Below is a small trained network, with its code and all its weights. Each question gives an input and a class and asks what happens when units are switched off, that is, made to give their printed mean instead of their output.

import numpy as np


def w(rows, s, z=0):
    codes = np.array(rows[::2]) - 128.0
    scale = np.full(codes.shape[1], s)
    scale[-1] = z or s
    return codes * scale


def norm(h):
    return h / np.sqrt((h * h).mean(-1, keepdims=True) + 1e-5)


def f(y):
    return np.maximum(y, 0)


def log_softmax(a):
    a = a - a.max(-1, keepdims=True)
    return a - np.log(np.exp(a).sum(-1, keepdims=True))


def net(x, mask):
    res = np.array(x, float).reshape(1, 3) / 4 @ E
    u = 0
    for l in range(4):
        y = f(norm(res) @ A[l][:, :-1].T + A[l][:, -1])
        res = res + np.where(mask[u : u + 5], y, B[l][:, -1]) @ B[l][:, :-1]
        u += 5
    return log_softmax(norm(res)[-1] @ U[:, :-1].T + U[:, -1])


A, B = {}, {}
E = w([
[161,157,224,96,126,9,254],'x0',
[150,154,207,55,142,249,128],'x1',
[252,94,95,109,183,208,80],'x2',
],0.0052)
A[0] = w([
[84,79,70,216,124,84,98,1],'0.n0',
[226,125,79,128,181,132,200,101],'0.n1',
[141,154,166,75,104,156,141,63],'0.n2',
[239,145,98,140,91,34,185,116],'0.n3',
[223,2,93,69,222,129,58,106],'0.n4',
],0.0056,0.0025)
B[0] = w([
[104,212,153,2,232,47,68,212],'0.n0',
[192,197,152,82,89,72,213,199],'0.n1',
[115,93,94,91,192,113,81,170],'0.n2',
[102,216,41,186,152,124,206,247],'0.n3',
[110,117,133,169,178,128,18,254],'0.n4',
],0.008,0.0041)
A[1] = w([
[77,117,106,172,133,98,155,142],'1.n0',
[102,154,191,100,94,213,118,82],'1.n1',
[2,74,86,114,88,191,127,27],'1.n2',
[38,135,144,127,156,179,101,255],'1.n3',
[177,151,202,98,143,150,226,254],'1.n4',
],0.0092,0.00086)
B[1] = w([
[145,127,220,162,103,219,195,207],'1.n0',
[139,240,80,125,100,147,138,202],'1.n1',
[156,220,84,103,92,65,204,206],'1.n2',
[114,76,120,107,158,160,255,253],'1.n3',
[85,92,72,116,176,76,71,250],'1.n4',
],0.0076,0.0053)
A[2] = w([
[95,43,107,166,73,158,65,68],'2.n0',
[96,131,159,101,138,103,90,63],'2.n1',
[3,166,117,117,120,26,136,247],'2.n2',
[162,94,172,224,150,178,115,2],'2.n3',
[154,197,171,127,108,149,152,184],'2.n4',
],0.0078,0.00098)
B[2] = w([
[123,126,134,123,132,26,254,136],'2.n0',
[216,80,142,100,161,137,205,142],'2.n1',
[122,66,170,118,91,236,47,244],'2.n2',
[45,156,167,158,38,198,242,137],'2.n3',
[165,62,109,192,126,52,131,157],'2.n4',
],0.007,0.011)
A[3] = w([
[125,86,160,122,118,182,132,106],'3.n0',
[186,154,91,166,103,97,141,15],'3.n1',
[113,80,131,250,89,133,119,150],'3.n2',
[118,124,112,119,107,196,106,2],'3.n3',
[151,94,72,103,178,144,123,152],'3.n4',
],0.013,0.0023)
B[3] = w([
[89,46,124,73,62,173,196,211],'3.n0',
[87,142,115,48,31,235,183,167],'3.n1',
[221,179,98,151,231,67,2,212],'3.n2',
[42,84,199,49,124,110,116,195],'3.n3',
[155,131,164,194,94,83,121,254],'3.n4',
],0.0093,0.007)
U = w([
[18,46,186,54,104,186,113,3],'0',
[209,139,119,194,214,37,33,212],'1',
[110,227,14,140,73,154,248,169],'2',
],0.015,0.0018)

Each question gives the input, the list of numbers given to net, and the class t.
The units are the neurons (one row each of A and B). Each row of codes is followed by its name. A weight is (code - 128) times the scale printed after its matrix; where a second scale follows, it is the last column's (A, B and U).
mask holds one flag per neuron, layer by layer. A switched-off neuron (its flag False) gives its mean, the last column of its row in B, instead of its output. The means were averaged over made-up inputs and are rounded, as every weight is.
A unit's drop is (log p(t) with every unit on - log p(t) with that unit switched off) / (log p(t) with every unit on - log p(t) with every unit switched off).
unit that matters most: the unit with the biggest drop
k most important neurons: the k neurons with the biggest drops, biggest first
drop when u is switched off: that unit's drop, to one decimal
input [8,6,3], class 1: unit that matters most => 1.n4
input [-8,7,0], class 2: 2 most important neurons => 1.n2, 2.n2
input [6,-4,1], class 2: 4 most important neurons => 0.n3, 3.n1, 0.n4, 0.n1
input [0,-8,-2], class 0: 2 most important neurons => 0.n0, 2.n2
input [2,-1,-7], class 1: 4 most important neurons => 3.n2, 1.n0, 0.n0, 2.n4
input [-4,-7,-1], class 0: 2 most important neurons => 2.n2, 0.n0
input [8,5,1], class 1: 2 most important neurons => 1.n0, 1.n4
input [8,-1,-5], class 1: 2 most important neurons => 3.n2, 0.n3
input [8,-1,7], class 2: 2 most important neurons => 0.n3, 3.n1
input [3,-2,-7], class 1: 2 most important neurons => 3.n2, 1.n0
input [2,-3,-8], class 1: 3 most important neurons => 3.n2, 1.n0, 2.n4
input [2,-6,-8], class 1: drop when 3.n2 is switched off => 3.7
input [7,-4,-4], class 1: drop when 3.n2 is switched off => 0.7
input [2,-7,-7], class 1: drop when 3.n4 is switched off => 0.0
input [4,-7,2], class 2: unit that matters most => 0.n3
